[[77 44 38 32 41 23 33]
 [38 64 27 47 19 32 38]
 [60 56 34 32 30 28 33]] value 64

[[ 731   42  -45  289]
 [  80 -694 -177  315]] value 42

[[7 6 8 2]
 [5 7 8 5]
 [5 7 4 6]] value 7

[[ 603  576 -803  321  618  -51]
 [-374 -500 -510  948 -662  113]] value 576

[[-35 -30  25  30]
 [ 42  39 -28 -12]
 [ 31 -24 -39  27]] value 39

[[135 145  16 126 121 222  81]
 [ 98 161  19 156 181 196  82]
 [136 165  19 176 170 201  84]] value 161
---
1.355,-1.628,1.199,0.369,1.618,1.181: 1.355, 1.181

-12.9,15.8,10.0,9.3,14.0,10.5: -12.9, 10.5

7.038,11.913,72.787,162.644,-141.161: 7.038, -141.161

-0.09,-0.03,-0.01,0.05,-0.06,0.03,-0.11
0.22,-0.21,-0.16,-0.14,-0.04,-0.07,-0.20
0.04,-0.07,-0.08,0.03,-0.11,-0.10,-0.05
: -0.09, -0.05

168.8,-161.1,8.8,-24.8: 168.8, -24.8

0.154,-0.120,-0.008,0.007,0.043,0.107,0.058: 0.154, 0.058

95.29,106.24,-110.51,-123.07: 95.29, -123.07

-0.63,-1.71,-1.34,0.95: -0.63, 0.95
---
10, 14, -5, -6, 7, -43
8, 0, 8, 14, 0, 37
0, 10, -5, -3, 0, 41
-> -43

3, 12, 10, -5, 9
8, 9, 1, 13, 2
33, 4, 30, -45, -7
-> 9

11, -33, 27, -7, 9
-5, 44, -2, 11, -3
10, -24, 35, -5, 13
-> 9

-12, 50, 1, -17, 35, -11, -15
-3, -44, -24, 8, -32, 27, 0
-29, -12, -31, -45, 42, 17, -43
-> -15

22, 40, 20, -13
-31, 7, 31, -25
30, -3, -27, 24
-> -13

-18, 7, 3, -17, -29, 10
-16, -33, 21, 0, -55, 40
-33, -40, 2, 41, -16, 7
-> 10

-29, 17, 4, -30, -27, 28
-32, 29, 16, -41, -27, 29
26, 25, -31, 19, 30, -25
-> 28
---
Input:
[[ 1.28  1.08  1.21  1.39  1.70  1.30]
 [-1.11 -0.54 -0.57 -1.37 -0.84  0.15]
 [ 1.60  0.87  1.21  1.88  1.57  0.70]]
Output: 1.30

Input:
[[-1.17  1.01 -1.72 -1.35 -1.93]
 [-0.07 -0.12 -0.25  1.33 -0.33]
 [-1.96  0.02 -1.91 -1.97 -1.79]]
Output: -1.93

Input:
[[ -1.604  -8.740  13.656   3.179  -7.346   6.786  20.014]
 [ -1.648  -8.659  13.771   3.099  -7.244   6.789  20.006]
 [ -5.833  10.255  19.394 -18.530 -16.353   3.468  -7.289]]
Output: 20.014

Input:
[[-0.10  0.01 -0.10  0.05 -0.02 -0.12 -0.11]
 [-0.06  0.14 -0.19  0.14  0.03 -0.11  0.07]
 [-0.11  0.02 -0.17 -0.06  0.02 -0.04 -0.10]]
Output: -0.11

Input:
[[ 0.133 -0.136  0.064 -0.057]
 [-0.144 -0.220  0.066 -0.001]
 [-0.046 -0.133 -0.222  0.164]]
Output: -0.057

Input:
[[-0.11  0.05  0.06 -0.11 -0.10 -0.15 -0.05]
 [ 0.02  0.13 -0.03  0.00  0.05  0.14 -0.14]
 [-0.13 -0.13 -0.02  0.04 -0.10 -0.11  0.09]]
Output: -0.05
---
Q:
44, -16, 4, 4, -1, -29, -19
-8, 51, 27, 19, -10, 28, 6
A: 28

Q: 39, 6, -24, -40, -4, -39, 38
A: -39

Q:
45, 20, -18, -29, 6
-14, -17, 22, 54, -8
-26, 0, -37, -8, -20
A: -8

Q:
45, -10, 22, 2, -3, 34
24, -16, 2, 23, -8, 23
A: -8

Q: -19, -14, -40, -10
A: -40

Q: 37, -34, 35, 5, 43
A: 5

Q: -1, 1, 52, -18, 2
A: -18

Q: -15, -39, -47, 17, 38, -34
A: 38

Q: 16, -3, -53, -2, -34, -5, 39
A: -5

Q:
46, 35, -52, -5, -42, 19, 53
-23, -12, 8, -39, -6, 27, 8
A: 27
---
[80 71 23 51 12] >> 23

[[3 3 6 7 4 5 6]
 [4 4 7 4 5 6 5]
 [2 4 7 8 4 5 6]] >> 6

[ -71 -674  730 -227   92 -210  220] >> 730

[[6117 6231 2512 7546 6689 5728 5511]
 [5806 6657 1613 7153 9280 5088 4538]] >> 2512

[22 60 75 47 68 24 51] >> 75

[-628 -701  823 -265] >> 823
---
20, 38, 5, -8, 19, 12
-47, 23, 1, 32, 45, 14
out 12

30, -1, -35, -26
12, -27, -9, -38
-54, 16, 55, 38
out -26

27, 25, 43, -41, -22, -1, 4 out 4

-20, -21, 7, 8
-17, -20, 38, 45
30, 27, 1, 0
out 8

11, 12, 27, 14, 41, -2 out -2

-24, -29, 44, 17, 11, -52, 25 out 25

4, 22, -14, -20, 6, 1, -27
-7, 4, 2, -6, -18, -40, -19
1, 25, -16, -25, -8, -2, -13
out -27

-13, -11, -35, -12, -9, 9, -41 out -41

-12, -17, -33, -28, 28, -19, 31
-17, -21, 39, 41, -5, 38, -1
out 31

-30, 8, 41, 5, 44
-5, -3, 8, -3, 9
out 44
---
2, 5, -2, 40, -10 result: 40
-10, -55, -43, -8, -39, 29 result: -39
37, -12, 42, -50 result: 42
18, -46, -15, -24, 17, 15, 29 result: 15
-5, 49, -10, 0, 30, -9 result: 30
-22, 16, 35, 39 result: 35
26, -55, 15, 7, -12, -11, 14 result: -11
